Below are the code and all the weights of a small trained network. Each question names an input and a target symbol and asks about switching units off, where a switched-off unit gives its printed mean instead of its output.

import numpy as np


def w(rows, s, z=0):
    codes = np.array(rows[::2]) - 128.0
    scale = np.full(codes.shape[1], s)
    scale[-1] = z or s
    return codes * scale


def norm(h):
    return h / np.sqrt((h * h).mean(-1, keepdims=True) + 1e-5)


def f(y):
    return y / 2 * (1 + np.tanh(0.7978845608 * (y + 0.044715 * y**3)))


def softmax(a):
    e = np.exp(a - a.max(-1, keepdims=True))
    return e / e.sum(-1, keepdims=True)


def log_softmax(a):
    a = a - a.max(-1, keepdims=True)
    return a - np.log(np.exp(a).sum(-1, keepdims=True))


def net(x, mask):
    ids = ['αβγδθλτφψ'.index(c) for c in x.split()]
    T = len(ids)
    res = E[ids] + P[:T]
    r = norm(res)
    for j in range(3):
        rows = slice(2 * j, 2 * j + 2)
        q, k, v = (r @ M[0][rows].T for M in (Q, K, V))
        z = softmax(np.where(np.tri(T) > 0, q @ k.T / 2**0.5, -1e9)) @ v
        o = O[0][rows]
        res = res + np.where(mask[j], z, o[:, -1]) @ o[:, :-1]
    y = f(norm(res) @ A[0][:, :-1].T + A[0][:, -1])
    res = res + np.where(mask[3:11], y, B[0][:, -1]) @ B[0][:, :-1]
    return log_softmax(norm(res)[-1] @ U[:, :-1].T + U[:, -1])


Q, K, V, O, A, B = {}, {}, {}, {}, {}, {}
E = w([
[85,131,217,130],'α',
[112,134,222,125],'β',
[97,136,219,143],'γ',
[84,136,174,108],'δ',
[226,128,187,121],'θ',
[252,137,78,89],'λ',
[146,133,226,186],'τ',
[206,123,171,87],'φ',
[63,138,110,209],'ψ',
],0.011)
P = w([
[146,188,71,107],'0',
[62,114,200,93],'1',
[125,178,197,149],'2',
[83,93,172,96],'3',
[139,157,169,161],'4',
[88,72,169,105],'5',
[158,140,152,178],'6',
[98,47,164,116],'7',
[181,117,159,194],'8',
[99,8,172,113],'9',
],0.011)
Q[0] = w([
[91,13,133,71],'H0',
[131,129,163,97],'H0',
[96,122,101,125],'H1',
[162,222,156,160],'H1',
[132,188,140,183],'H2',
[40,6,137,49],'H2',
],0.024)
K[0] = w([
[149,34,159,203],'H0',
[115,133,102,153],'H0',
[150,106,108,141],'H1',
[129,222,93,103],'H1',
[148,158,119,108],'H2',
[175,2,116,194],'H2',
],0.022)
V[0] = w([
[66,96,45,141],'H0',
[150,98,153,24],'H0',
[5,162,137,106],'H1',
[176,177,134,244],'H1',
[217,178,147,123],'H2',
[176,130,142,226],'H2',
],0.022)
O[0] = w([
[169,58,45,91,9],'H0',
[174,209,111,61,110],'H0',
[4,134,83,173,241],'H1',
[174,35,202,194,145],'H1',
[191,188,95,134,153],'H2',
[211,108,168,231,119],'H2',
],0.014)
A[0] = w([
[111,3,78,178,118],'N0',
[69,158,116,78,248],'N1',
[85,104,156,17,2],'N2',
[132,149,119,27,66],'N3',
[162,164,87,166,205],'N4',
[234,139,81,91,179],'N5',
[140,106,108,115,50],'N6',
[103,88,89,55,141],'N7',
],0.022,0.0036)
B[0] = w([
[167,79,11,214,184],'N0',
[208,88,99,117,246],'N1',
[116,79,211,87,157],'N2',
[200,84,134,201,137],'N3',
[141,116,116,68,140],'N4',
[5,69,119,93,140],'N5',
[102,151,147,150,119],'N6',
[167,198,132,143,143],'N7',
],0.028,0.013)
U = w([
[84,152,45,91,74],'α',
[197,226,112,116,56],'β',
[74,147,162,182,175],'γ',
[214,127,71,95,165],'δ',
[178,106,164,105,5],'θ',
[93,35,149,76,120],'λ',
[250,94,164,153,102],'τ',
[108,126,107,47,203],'φ',
[153,39,56,183,171],'ψ',
],0.011,0.0015)

Each question gives the input, a string of symbols that net reads in full, and the target symbol t.
The units are the heads (2 rows each of Q, K, V and O) and the neurons (one row each of A and B). Each row of codes is followed by its name. A weight is (code - 128) times the scale printed after its matrix; where a second scale follows, it is the last column's (O, A, B and U).
mask holds one flag per unit, heads first, then neurons. A switched-off unit (its flag False) gives its mean, the last column of its rows in O or B, instead of its output. The means were averaged over made-up inputs and are rounded, as every weight is.
A unit's drop is (log p(t) with every unit on - log p(t) with that unit switched off) / (log p(t) with every unit on - log p(t) with every unit switched off).
The circuit of an input: a set's keep is (log p(t) with only the set's units on - log p(t) with every unit switched off) / (log p(t) with every unit on - log p(t) with every unit switched off). Starting from all 11 units, units are removed one at a time, each time the one whose removal leaves the highest keep (on an exact tie, the one counted first), for as long as the keep stays at least 0.8.
units of the circuit, in order: the units of the circuit, biggest drop first
unit that matters most: the unit with the biggest drop
k most important neurons: the k neurons with the biggest drops, biggest first
which heads matter: for each layer, one digit per head in row order, 1 if its drop is at least 0.15 and else 0, layers parted by /
input γ δ γ γ ψ, target γ: 2 most important neurons => (N0, N1)
input δ γ β β τ δ, target γ: most important neuron => (N0)
input γ φ β γ γ γ φ ψ φ, target γ: units of the circuit, in order => (N1, N0)
input γ θ γ φ ψ γ γ, target γ: which heads matter => 000
input α γ β, target α: which heads matter => 011
input γ γ γ ψ θ, target γ: which heads matter => 010
input α β ψ γ τ τ γ θ, target γ: units of the circuit, in order => (N1, H2)
input γ γ γ ψ β, target γ: units of the circuit, in order => (N0, N1)
input α θ ψ γ φ, target α: units of the circuit, in order => (H1, H2)
input δ γ β, target δ: which heads matter => 110
input γ δ τ γ δ, target γ: which heads matter => 010
input δ β δ, target δ: 2 most important neurons => (N1, N3)
input δ γ τ γ γ τ τ, target δ: which heads matter => 111
input τ ψ τ λ ψ, target τ: which heads matter => 010
input α τ δ τ ψ θ δ γ, target β: which heads matter => 011
input β γ γ γ α θ γ, target β: which heads matter => 001
input λ γ δ γ δ β α λ, target δ: which heads matter => 000
input β τ ψ γ γ γ δ, target β: units of the circuit, in order => (H2, N0)
input τ θ δ δ, target β: which heads matter => 100
input γ ψ β α β γ θ β α, target γ: which heads matter => 000
input β β γ α, target λ: which heads matter => 001
input λ ψ ψ ψ λ γ α γ β, target λ: unit that matters most => H1
input τ γ γ τ γ γ, target γ: units of the circuit, in order => (N0, N2)
input γ γ φ γ γ β, target λ: units of the circuit, in order => (H2)
input τ β γ γ, target λ: units of the circuit, in order => (H2, N0)
input λ β γ δ β γ γ θ θ, target λ: units of the circuit, in order => (H1, N5, H0)
